Below are the code and all the weights of a small trained network. Each question names an input and a class and asks about switching units off, where a switched-off unit gives its printed mean instead of its output.

import numpy as np


def w(rows, s, z=0):
    codes = np.array(rows[::2]) - 128.0
    scale = np.full(codes.shape[1], s)
    scale[-1] = z or s
    return codes * scale


def norm(h):
    return h / np.sqrt((h * h).mean(-1, keepdims=True) + 1e-5)


def f(y):
    return np.maximum(y, 0)


def log_softmax(a):
    a = a - a.max(-1, keepdims=True)
    return a - np.log(np.exp(a).sum(-1, keepdims=True))


def net(x, mask):
    res = np.array(x, float).reshape(1, 5) / 4 @ E
    u = 0
    for l in range(3):
        y = f(norm(res) @ A[l][:, :-1].T + A[l][:, -1])
        res = res + np.where(mask[u : u + 4], y, B[l][:, -1]) @ B[l][:, :-1]
        u += 4
    return log_softmax(norm(res)[-1] @ U[:, :-1].T + U[:, -1])


A, B = {}, {}
E = w([
[129,130,130,128,131,126,130,127],'x0',
[1,94,168,129,110,82,30,57],'x1',
[52,140,93,186,118,188,196,120],'x2',
[141,108,62,97,231,149,78,127],'x3',
[126,127,127,126,127,129,127,129],'x4',
],0.0024)
A[0] = w([
[22,99,153,160,161,221,179,99,11],'0.n1',
[205,85,44,159,207,163,113,118,56],'0.n2',
[252,147,152,102,142,97,186,197,116],'0.n3',
[74,118,152,132,185,95,112,95,63],'0.n4',
],0.0025,0.0011)
B[0] = w([
[137,153,4,172,37,120,105,169,192],'0.n1',
[113,40,124,39,63,185,141,225,206],'0.n2',
[91,230,28,178,2,133,55,97,251],'0.n3',
[138,226,168,134,92,110,83,95,170],'0.n4',
],0.0028,0.0024)
A[1] = w([
[143,146,82,184,145,180,236,201,84],'1.n1',
[174,133,51,94,196,163,126,183,47],'1.n2',
[149,83,128,69,252,95,67,109,10],'1.n3',
[76,74,53,122,224,132,67,98,62],'1.n4',
],0.004,0.0012)
B[1] = w([
[109,122,224,89,164,130,147,35,252],'1.n1',
[57,34,83,99,154,70,103,138,227],'1.n2',
[105,179,176,170,142,69,245,167,196],'1.n3',
[198,253,148,148,125,162,77,71,211],'1.n4',
],0.0045,0.0029)
A[2] = w([
[29,163,77,178,47,79,100,150,149],'2.n1',
[203,143,27,85,84,112,137,193,172],'2.n2',
[77,100,233,83,85,66,12,80,68],'2.n3',
[252,207,129,158,14,133,146,202,2],'2.n4',
],0.0035,0.0023)
B[2] = w([
[142,89,79,154,139,137,90,225,245],'2.n1',
[104,153,71,103,61,67,86,176,208],'2.n2',
[217,67,149,125,165,159,213,147,255],'2.n3',
[93,210,79,169,209,253,20,11,205],'2.n4',
],0.0039,0.0033)
U = w([
[154,235,68,180,96,189,13,88,250],'0',
[119,180,220,141,55,175,250,44,71],'1',
[252,9,244,152,102,97,130,175,128],'2',
[65,47,116,254,46,153,114,212,69],'3',
[152,100,50,19,122,43,85,215,100],'4',
[68,60,95,44,220,179,178,67,76],'5',
[187,219,236,137,229,40,102,104,62],'6',
],0.008,0.002)

Each question gives the input, the list of numbers given to net, and the class t.
The units are the neurons (one row each of A and B). Each row of codes is followed by its name. A weight is (code - 128) times the scale printed after its matrix; where a second scale follows, it is the last column's (A, B and U).
mask holds one flag per neuron, layer by layer. A switched-off neuron (its flag False) gives its mean, the last column of its row in B, instead of its output. The means were averaged over made-up inputs and are rounded, as every weight is.
A unit's drop is (log p(t) with every unit on - log p(t) with that unit switched off) / (log p(t) with every unit on - log p(t) with every unit switched off).
The circuit of an input: a set's keep is (log p(t) with only the set's units on - log p(t) with every unit switched off) / (log p(t) with every unit on - log p(t) with every unit switched off). Starting from all 12 units, units are removed one at a time, each time the one whose removal leaves the highest keep (on an exact tie, the one counted first), for as long as the keep stays at least 0.8.
circuit, biggest first: the units of the circuit, biggest drop first
unit that matters most: the unit with the biggest drop
k most important neurons: the k neurons with the biggest drops, biggest first
top k neurons in layer l: the k neurons of layer l with the biggest drops, biggest first
input [-8,-1,2,1,6], class 5: unit that matters most : 1.n1
input [8,3,0,-5,-7], class 2: circuit, biggest first : [2.n3 0.n3]
input [-5,0,6,-1,-6], class 1: 2 most important neurons : [1.n1 0.n3]
input [0,-2,0,3,3], class 4: top 2 neurons in layer 0 : [0.n2 0.n3]
input [4,-1,4,1,-7], class 5: circuit, biggest first : [1.n1 1.n4]
input [-7,-1,-2,5,-8], class 4: 2 most important neurons : [1.n2 0.n2]
input [-1,0,0,6,1], class 4: 4 most important neurons : [0.n2 1.n2 1.n1 2.n4]
input [7,-2,5,2,-1], class 5: 2 most important neurons : [1.n1 1.n2]
input [8,-8,-2,1,2], class 4: 4 most important neurons : [1.n2 1.n4 1.n1 0.n3]
input [-5,-3,0,7,-3], class 4: circuit, biggest first : [2.n4 2.n2]
input [7,0,4,1,7], class 5: top 2 neurons in layer 0 : [0.n3 0.n1]
input [2,1,0,-7,5], class 2: 4 most important neurons : [0.n3 1.n4 0.n1 1.n3]
input [-7,-6,5,1,2], class 5: circuit, biggest first : [1.n1 1.n2]
input [-5,2,-6,5,-7], class 6: circuit, biggest first : [1.n3]
input [-4,8,0,0,5], class 2: circuit, biggest first : [2.n3 2.n4]
input [-8,-8,-2,3,-2], class 4: 2 most important neurons : [1.n2 0.n3]
input [-1,-6,-8,0,1], class 0: 2 most important neurons : [0.n3 2.n4]
input [-6,7,-8,8,1], class 6: circuit, biggest first : [1.n3 1.n4]
input [6,-8,-1,3,-6], class 4: circuit, biggest first : [1.n2 2.n2]
input [1,4,-3,-1,8], class 2: circuit, biggest first : [2.n3]
input [5,0,2,2,3], class 5: 2 most important neurons : [0.n3 1.n1]
input [1,-4,-6,-1,7], class 0: 2 most important neurons : [0.n3 2.n4]
input [-8,2,-1,4,-6], class 6: circuit, biggest first : [0.n3 1.n3]
input [1,-4,0,2,3], class 4: top 2 neurons in layer 2 : [2.n4 2.n2]
